Here is a tiny trained network, its code and every weight. The questions are about switching its units off for an input and a class, where a switched-off unit gives its printed mean instead of its output.

import numpy as np


def w(rows, s, z=0):
    codes = np.array(rows[::2]) - 128.0
    scale = np.full(codes.shape[1], s)
    scale[-1] = z or s
    return codes * scale


def norm(h):
    return h / np.sqrt((h * h).mean(-1, keepdims=True) + 1e-5)


def f(y):
    return y / 2 * (1 + np.tanh(0.7978845608 * (y + 0.044715 * y**3)))


def log_softmax(a):
    a = a - a.max(-1, keepdims=True)
    return a - np.log(np.exp(a).sum(-1, keepdims=True))


def net(x, mask):
    res = np.array(x, float).reshape(1, 2) / 4 @ E
    u = 0
    for l in range(2):
        y = f(norm(res) @ A[l][:, :-1].T + A[l][:, -1])
        res = res + np.where(mask[u : u + 10], y, B[l][:, -1]) @ B[l][:, :-1]
        u += 10
    return log_softmax(norm(res)[-1] @ U[:, :-1].T + U[:, -1])


A, B = {}, {}
E = w([
[107,81,135,207,124,72,221,114,116],'x0',
[4,141,177,235,121,63,136,115,112],'x1',
],0.0047)
A[0] = w([
[184,106,141,103,111,134,196,138,141,66],'L0N1',
[104,171,132,143,146,130,115,120,130,205],'L0N2',
[49,116,134,178,134,118,197,127,132,7],'L0N3',
[133,89,120,152,119,120,249,130,138,70],'L0N4',
[170,147,149,126,93,124,99,144,153,119],'L0N5',
[112,144,112,95,138,135,45,130,136,151],'L0N6',
[1,150,147,154,112,126,72,137,142,30],'L0N7',
[118,109,98,124,151,139,138,107,149,48],'L0N8',
[144,161,138,121,126,133,141,127,121,97],'L0N9',
[135,113,97,124,140,128,141,111,132,15],'L0N10',
],0.0099,0.0014)
B[0] = w([
[126,110,99,169,183,116,143,100,95,184],'L0N1',
[147,175,121,194,100,190,124,82,153,161],'L0N2',
[133,36,94,93,76,116,68,120,143,227],'L0N3',
[168,187,196,115,90,160,182,151,134,217],'L0N4',
[66,117,93,102,94,155,156,142,123,144],'L0N5',
[146,104,215,130,127,133,83,129,129,193],'L0N6',
[115,203,95,152,250,100,157,145,77,254],'L0N7',
[118,120,128,125,158,125,137,177,136,126],'L0N8',
[97,134,113,115,129,142,133,160,117,128],'L0N9',
[127,101,128,137,183,119,140,202,157,130],'L0N10',
],0.017,0.0098)
A[1] = w([
[150,60,104,77,6,108,154,150,211,9],'L1N1',
[119,209,11,162,173,72,70,82,144,63],'L1N2',
[62,193,173,93,61,157,46,132,163,112],'L1N3',
[109,108,88,104,201,151,124,165,60,116],'L1N4',
[137,172,96,133,16,159,145,21,112,10],'L1N5',
[95,166,87,193,169,143,108,137,166,103],'L1N6',
[151,155,125,173,89,177,185,73,190,67],'L1N7',
[86,63,87,144,138,112,60,106,128,107],'L1N8',
[94,154,18,177,182,120,171,82,179,24],'L1N9',
[75,94,30,94,163,150,49,85,188,150],'L1N10',
],0.011,0.0014)
B[1] = w([
[141,78,179,154,39,41,91,129,22,213],'L1N1',
[104,185,183,188,198,150,194,147,75,255],'L1N2',
[124,68,140,133,160,195,146,252,229,174],'L1N3',
[117,139,69,132,65,110,109,59,119,248],'L1N4',
[100,204,92,74,68,88,182,123,145,148],'L1N5',
[212,125,89,103,88,86,227,167,95,190],'L1N6',
[8,163,76,154,186,89,10,113,97,147],'L1N7',
[193,189,118,94,177,168,115,149,139,162],'L1N8',
[74,41,195,95,130,173,124,171,167,220],'L1N9',
[176,211,156,170,132,94,81,102,160,169],'L1N10',
],0.014,0.009)
U = w([
[45,170,95,110,106,98,111,160,174,52],'0',
[195,198,63,122,126,149,29,25,168,155],'1',
[79,11,59,137,125,162,192,54,110,107],'2',
[140,89,196,139,1,32,109,149,43,172],'3',
[128,129,133,111,127,85,143,125,181,3],'4',
[155,81,207,118,137,202,66,243,224,194],'5',
[126,222,179,211,240,138,202,147,56,204],'6',
],0.0097,0.004)

Each question gives the input, the list of numbers given to net, and the class t.
The units are the neurons (one row each of A and B). Each row of codes is followed by its name. A weight is (code - 128) times the scale printed after its matrix; where a second scale follows, it is the last column's (A, B and U).
mask holds one flag per neuron, layer by layer. A switched-off neuron (its flag False) gives its mean, the last column of its row in B, instead of its output. The means were averaged over made-up inputs and are rounded, as every weight is.
A unit's drop is (log p(t) with every unit on - log p(t) with that unit switched off) / (log p(t) with every unit on - log p(t) with every unit switched off).
The circuit of an input: a set's keep is (log p(t) with only the set's units on - log p(t) with every unit switched off) / (log p(t) with every unit on - log p(t) with every unit switched off). Starting from the 12 units with the biggest drops (on a tie, the unit counted first), units are removed one at a time, each time the one whose removal leaves the highest keep (on an exact tie, the one counted first), for as long as the keep stays at least 0.8.
circuit, biggest first: the units of the circuit, biggest drop first
k most important neurons: the k neurons with the biggest drops, biggest first
k most important neurons of layer l: the k neurons of layer l with the biggest drops, biggest first
drop when u is switched off: that unit's drop, to one decimal
input [-1,-2], class 1: 2 most important neurons => [L0N4, L0N7]
input [5,-7], class 2: circuit, biggest first => [L0N1, L0N7]
input [3,-1], class 3: circuit, biggest first => [L0N7]
input [2,-3], class 2: circuit, biggest first => [L0N1, L0N7, L1N2, L1N1]
input [-7,-8], class 5: circuit, biggest first => [L0N7, L1N3]
input [3,-5], class 2: 4 most important neurons => [L0N1, L0N7, L1N2, L0N6]
input [-2,-5], class 1: 3 most important neurons => [L0N4, L0N7, L0N3]
input [-2,-3], class 5: 3 most important neurons of layer 0 => [L0N7, L0N6, L0N3]
input [-6,-8], class 5: 2 most important neurons => [L0N7, L0N6]
input [2,-7], class 2: 2 most important neurons => [L0N3, L0N7]
input [0,-2], class 1: 2 most important neurons of layer 0 => [L0N7, L0N2]
input [-6,-6], class 5: 3 most important neurons of layer 0 => [L0N7, L0N3, L0N6]
input [-3,-6], class 1: 3 most important neurons of layer 0 => [L0N4, L0N7, L0N3]
input [7,4], class 3: circuit, biggest first => [L0N3]
input [-3,-7], class 1: 3 most important neurons => [L0N4, L0N7, L0N3]
input [2,-5], class 2: 2 most important neurons of layer 0 => [L0N3, L0N7]
input [-4,-7], class 1: 2 most important neurons => [L0N4, L0N2]
input [-3,-1], class 5: 2 most important neurons => [L0N7, L1N3]
input [1,-8], class 1: 3 most important neurons of layer 0 => [L0N7, L0N2, L0N4]
input [-4,-8], class 1: 3 most important neurons => [L0N4, L0N7, L0N3]
input [1,-3], class 2: 2 most important neurons of layer 0 => [L0N3, L0N7]
input [4,-6], class 2: 3 most important neurons of layer 0 => [L0N1, L0N6, L0N7]
input [-2,-4], class 1: 3 most important neurons of layer 0 => [L0N4, L0N7, L0N3]
input [8,3], class 3: drop when L0N3 is switched off => 0.3
input [7,-2], class 3: drop when L0N7 is switched off => 1.7
input [0,-6], class 1: drop when L0N4 is switched off => 0.1
input [-7,-4], class 5: drop when L0N7 is switched off => 1.2
